Below is a small trained network, with its code and all its weights. Each question gives an input and a class and asks what happens when units are switched off, that is, made to give their printed mean instead of their output.

import numpy as np


def w(rows, s, z=0):
    codes = np.array(rows[::2]) - 128.0
    scale = np.full(codes.shape[1], s)
    scale[-1] = z or s
    return codes * scale


def f(y):
    return y / 2 * (1 + np.tanh(0.7978845608 * (y + 0.044715 * y**3)))


def log_softmax(a):
    a = a - a.max(-1, keepdims=True)
    return a - np.log(np.exp(a).sum(-1, keepdims=True))


def net(x, mask):
    res = np.array(x, float).reshape(1, 7) / 4 @ E
    y = f(res @ A[0][:, :-1].T + A[0][:, -1])
    res = res + np.where(mask, y, B[0][:, -1]) @ B[0][:, :-1]
    return log_softmax(res[-1] @ U[:, :-1].T + U[:, -1])


A, B = {}, {}
E = w([
[127,127,128],'x0',
[128,129,129],'x1',
[129,127,128],'x2',
[118,61,168],'x3',
[170,92,70],'x4',
[252,149,190],'x5',
[128,127,129],'x6',
],0.017)
A[0] = w([
[90,128,33,205],'n0',
[156,96,188,96],'n1',
[95,57,139,140],'n2',
[239,83,95,3],'n3',
[200,215,106,130],'n4',
[120,110,61,143],'n5',
[78,184,60,195],'n6',
[112,84,112,144],'n7',
[4,138,142,220],'n8',
[123,88,75,185],'n9',
[142,172,204,145],'n10',
[236,177,131,169],'n11',
[56,195,37,226],'n12',
[150,166,209,151],'n13',
[145,170,172,142],'n14',
[75,22,159,152],'n15',
[223,77,168,86],'n16',
[135,172,176,125],'n17',
[154,93,171,91],'n18',
[127,89,72,153],'n19',
],0.013,0.0043)
B[0] = w([
[118,77,127,228],'n0',
[152,88,146,161],'n1',
[85,151,52,180],'n2',
[73,213,202,168],'n3',
[155,198,94,184],'n4',
[133,63,97,179],'n5',
[97,57,184,217],'n6',
[98,127,92,163],'n7',
[6,222,154,255],'n8',
[98,88,87,180],'n9',
[195,83,110,178],'n10',
[175,192,139,200],'n11',
[96,54,201,255],'n12',
[220,64,111,182],'n13',
[195,120,96,162],'n14',
[90,177,76,210],'n15',
[121,131,220,185],'n16',
[178,111,99,160],'n17',
[139,66,175,151],'n18',
[116,85,75,175],'n19',
],0.011,0.018)
U = w([
[95,131,248,224],'0',
[122,33,124,159],'1',
[209,155,67,66],'2',
[131,236,137,175],'3',
[69,213,110,136],'4',
[97,111,11,4],'5',
[170,43,183,24],'6',
],0.012,0.0031)

Each question gives the input, the list of numbers given to net, and the class t.
The units are the neurons (one row each of A and B). Each row of codes is followed by its name. A weight is (code - 128) times the scale printed after its matrix; where a second scale follows, it is the last column's (A, B and U).
mask holds one flag per neuron, in row order. A switched-off neuron (its flag False) gives its mean, the last column of its row in B, instead of its output. The means were averaged over made-up inputs and are rounded, as every weight is.
A unit's drop is (log p(t) with every unit on - log p(t) with that unit switched off) / (log p(t) with every unit on - log p(t) with every unit switched off).
The circuit of an input: a set's keep is (log p(t) with only the set's units on - log p(t) with every unit switched off) / (log p(t) with every unit on - log p(t) with every unit switched off). Starting from the 12 units with the biggest drops (on a tie, the unit counted first), units are removed one at a time, each time the one whose removal leaves the highest keep (on an exact tie, the one counted first), for as long as the keep stays at least 0.8.
units of the circuit, in order: the units of the circuit, biggest drop first
k most important neurons: the k neurons with the biggest drops, biggest first
drop of u: that unit's drop, to one decimal
input [-1,3,-1,7,8,6,2], class 0: units of the circuit, in order => [n3]
input [-5,-1,8,1,0,4,-3], class 6: 3 most important neurons => [n8; n15; n13]
input [-3,0,-1,5,8,0,-1], class 5: 3 most important neurons => [n12; n8; n6]
input [4,3,3,2,5,0,8], class 5: 3 most important neurons => [n12; n8; n6]
input [5,2,-2,-6,2,6,-3], class 3: 2 most important neurons => [n3; n16]
input [5,-7,2,-3,0,-8,5], class 0: 3 most important neurons => [n8; n12; n13]
input [-8,-7,-4,7,-1,8,5], class 6: 3 most important neurons => [n13; n8; n10]
input [-5,2,6,-2,5,-7,-6], class 1: 2 most important neurons => [n12; n6]
input [-5,7,5,3,7,0,-3], class 5: 3 most important neurons => [n12; n8; n6]
input [5,4,-7,4,0,-5,4], class 4: 3 most important neurons => [n8; n13; n10]
input [-4,-5,5,3,3,7,-2], class 0: 2 most important neurons => [n3; n16]
input [-1,-2,6,-3,-8,-8,-8], class 0: 2 most important neurons => [n12; n6]
input [-4,7,-4,8,2,0,-8], class 5: drop of n6 => 0.2
input [7,-6,-6,2,-8,-4,-2], class 4: units of the circuit, in order => [n8]
input [8,-6,3,5,-5,-7,2], class 4: drop of n8 => 0.2
input [8,5,1,-7,6,4,-1], class 3: drop of n3 => 0.1
